Below is a small trained network, with its code and all its weights. Each question gives an input and a class and asks what happens when units are switched off, that is, made to give their printed mean instead of their output.

import numpy as np


def w(rows, s, z=0):
    codes = np.array(rows[::2]) - 128.0
    scale = np.full(codes.shape[1], s)
    scale[-1] = z or s
    return codes * scale


def norm(h):
    return h / np.sqrt((h * h).mean(-1, keepdims=True) + 1e-5)


def f(y):
    return np.maximum(y, 0)


def log_softmax(a):
    a = a - a.max(-1, keepdims=True)
    return a - np.log(np.exp(a).sum(-1, keepdims=True))


def net(x, mask):
    res = np.array(x, float).reshape(1, 8) / 4 @ E
    u = 0
    for l in range(3):
        y = f(norm(res) @ A[l][:, :-1].T + A[l][:, -1])
        res = res + np.where(mask[u : u + 5], y, B[l][:, -1]) @ B[l][:, :-1]
        u += 5
    return log_softmax(norm(res)[-1] @ U[:, :-1].T + U[:, -1])


A, B = {}, {}
E = w([
[149,159,180,166,177,56,114],'x0',
[135,68,96,134,91,166,156],'x1',
[128,92,172,77,155,141,137],'x2',
[143,160,97,92,197,171,186],'x3',
[119,210,145,136,91,128,209],'x4',
[2,168,107,141,165,83,90],'x5',
[115,66,171,130,92,139,161],'x6',
[130,81,78,131,139,83,213],'x7',
],0.0051)
A[0] = w([
[154,238,145,147,250,96,192,5],'0.n1',
[87,146,141,43,122,74,209,97],'0.n2',
[152,187,139,104,52,136,66,65],'0.n3',
[2,186,43,127,97,40,57,64],'0.n4',
[68,245,36,90,170,54,62,15],'0.n5',
],0.0044,0.0033)
B[0] = w([
[163,216,184,70,214,106,187,187],'0.n1',
[152,115,228,171,103,234,157,175],'0.n2',
[177,148,125,181,125,185,130,155],'0.n3',
[63,159,76,210,183,120,73,251],'0.n4',
[199,216,1,136,168,77,66,219],'0.n5',
],0.0065,0.0032)
A[1] = w([
[65,194,137,108,126,60,88,92],'1.n1',
[2,109,142,151,102,100,104,4],'1.n2',
[123,116,115,18,162,167,67,63],'1.n3',
[93,231,133,83,154,159,178,93],'1.n4',
[142,118,56,79,77,149,218,74],'1.n5',
],0.0061,0.0047)
B[1] = w([
[68,104,16,123,107,140,109,251],'1.n1',
[45,45,232,247,128,203,179,183],'1.n2',
[83,68,154,45,211,219,105,179],'1.n3',
[165,118,165,145,176,38,152,239],'1.n4',
[110,139,2,149,100,145,184,233],'1.n5',
],0.006,0.0025)
A[2] = w([
[166,173,181,142,59,191,123,99],'2.n1',
[177,46,169,111,131,14,100,57],'2.n2',
[122,194,183,63,123,100,197,86],'2.n3',
[202,169,146,144,39,161,45,31],'2.n4',
[112,75,143,1,187,202,75,2],'2.n5',
],0.0065,0.0045)
B[2] = w([
[63,111,152,61,73,80,100,240],'2.n1',
[221,83,130,246,144,79,145,214],'2.n2',
[99,156,206,98,150,106,185,232],'2.n3',
[140,168,122,63,45,58,59,204],'2.n4',
[188,123,175,82,167,209,74,253],'2.n5',
],0.011,0.0017)
U = w([
[159,149,152,61,38,82,47,231],'0',
[150,84,12,118,90,192,211,176],'1',
[6,57,160,212,128,150,102,59],'2',
[180,79,166,57,198,245,56,161],'3',
[81,115,217,80,81,140,200,6],'4',
[173,216,188,89,237,75,195,138],'5',
[77,205,31,163,199,80,39,224],'6',
[223,49,161,219,146,73,119,14],'7',
],0.018,0.0022)

Each question gives the input, the list of numbers given to net, and the class t.
The units are the neurons (one row each of A and B). Each row of codes is followed by its name. A weight is (code - 128) times the scale printed after its matrix; where a second scale follows, it is the last column's (A, B and U).
mask holds one flag per neuron, layer by layer. A switched-off neuron (its flag False) gives its mean, the last column of its row in B, instead of its output. The means were averaged over made-up inputs and are rounded, as every weight is.
A unit's drop is (log p(t) with every unit on - log p(t) with that unit switched off) / (log p(t) with every unit on - log p(t) with every unit switched off).
The circuit of an input: a set's keep is (log p(t) with only the set's units on - log p(t) with every unit switched off) / (log p(t) with every unit on - log p(t) with every unit switched off). Starting from the 12 units with the biggest drops (on a tie, the unit counted first), units are removed one at a time, each time the one whose removal leaves the highest keep (on an exact tie, the one counted first), for as long as the keep stays at least 0.8.
circuit, biggest first: the units of the circuit, biggest drop first
k most important neurons: the k neurons with the biggest drops, biggest first
top k neurons in layer l: the k neurons of layer l with the biggest drops, biggest first
drop when u is switched off: that unit's drop, to one decimal
input [4,0,6,4,-4,4,-1,-6], class 3: circuit, biggest first	[2.n5]
input [5,-2,2,-4,8,4,8,-4], class 2: circuit, biggest first	[1.n2 1.n1]
input [5,-5,6,-3,-5,1,1,-7], class 3: circuit, biggest first	[2.n5 1.n3 0.n4]
input [7,3,-5,-4,2,2,2,1], class 2: 3 most important neurons	[0.n5 1.n2 0.n1]
input [4,2,-8,3,-5,-8,-7,4], class 1: circuit, biggest first	[1.n4 0.n4 2.n2]
input [3,4,-5,-7,-6,0,-1,-4], class 0: 2 most important neurons	[2.n4 1.n4]
input [-4,-7,5,0,4,-2,-2,-8], class 0: 3 most important neurons	[0.n3 2.n1 2.n4]
input [8,1,-8,6,-8,-4,3,-7], class 0: 2 most important neurons	[2.n4 1.n4]
input [1,4,2,7,8,-1,5,-6], class 4: 2 most important neurons	[2.n1 0.n5]
input [-2,-2,-8,-7,-2,-1,-3,-5], class 0: top 2 neurons in layer 0	[0.n3 0.n1]
input [6,5,7,-3,-8,7,7,7], class 7: 2 most important neurons	[2.n2 0.n4]
input [2,4,-4,4,-6,2,2,6], class 1: 2 most important neurons	[0.n4 1.n4]
input [5,4,4,-3,-2,5,-1,2], class 2: 2 most important neurons	[1.n2 0.n1]
input [-6,-4,3,-3,0,-2,-5,-7], class 0: 4 most important neurons	[0.n3 2.n4 2.n1 0.n1]
input [-3,0,1,2,-1,5,2,3], class 2: circuit, biggest first	[1.n2]
input [6,4,-8,-6,-7,2,0,5], class 2: 4 most important neurons	[0.n4 0.n5 1.n2 1.n4]
input [8,2,-7,-6,-7,0,1,-8], class 0: 2 most important neurons	[2.n4 1.n4]
input [-1,-5,-7,4,-5,-1,5,5], class 1: top 2 neurons in layer 0	[0.n4 0.n5]
input [-5,-3,-8,7,3,-5,-3,-3], class 5: top 2 neurons in layer 1	[1.n4 1.n1]
input [7,7,-8,-3,2,-4,8,-7], class 0: drop when 0.n1 is switched off	0.0
input [-7,-5,-1,6,4,-2,4,-4], class 4: drop when 0.n1 is switched off	0.2
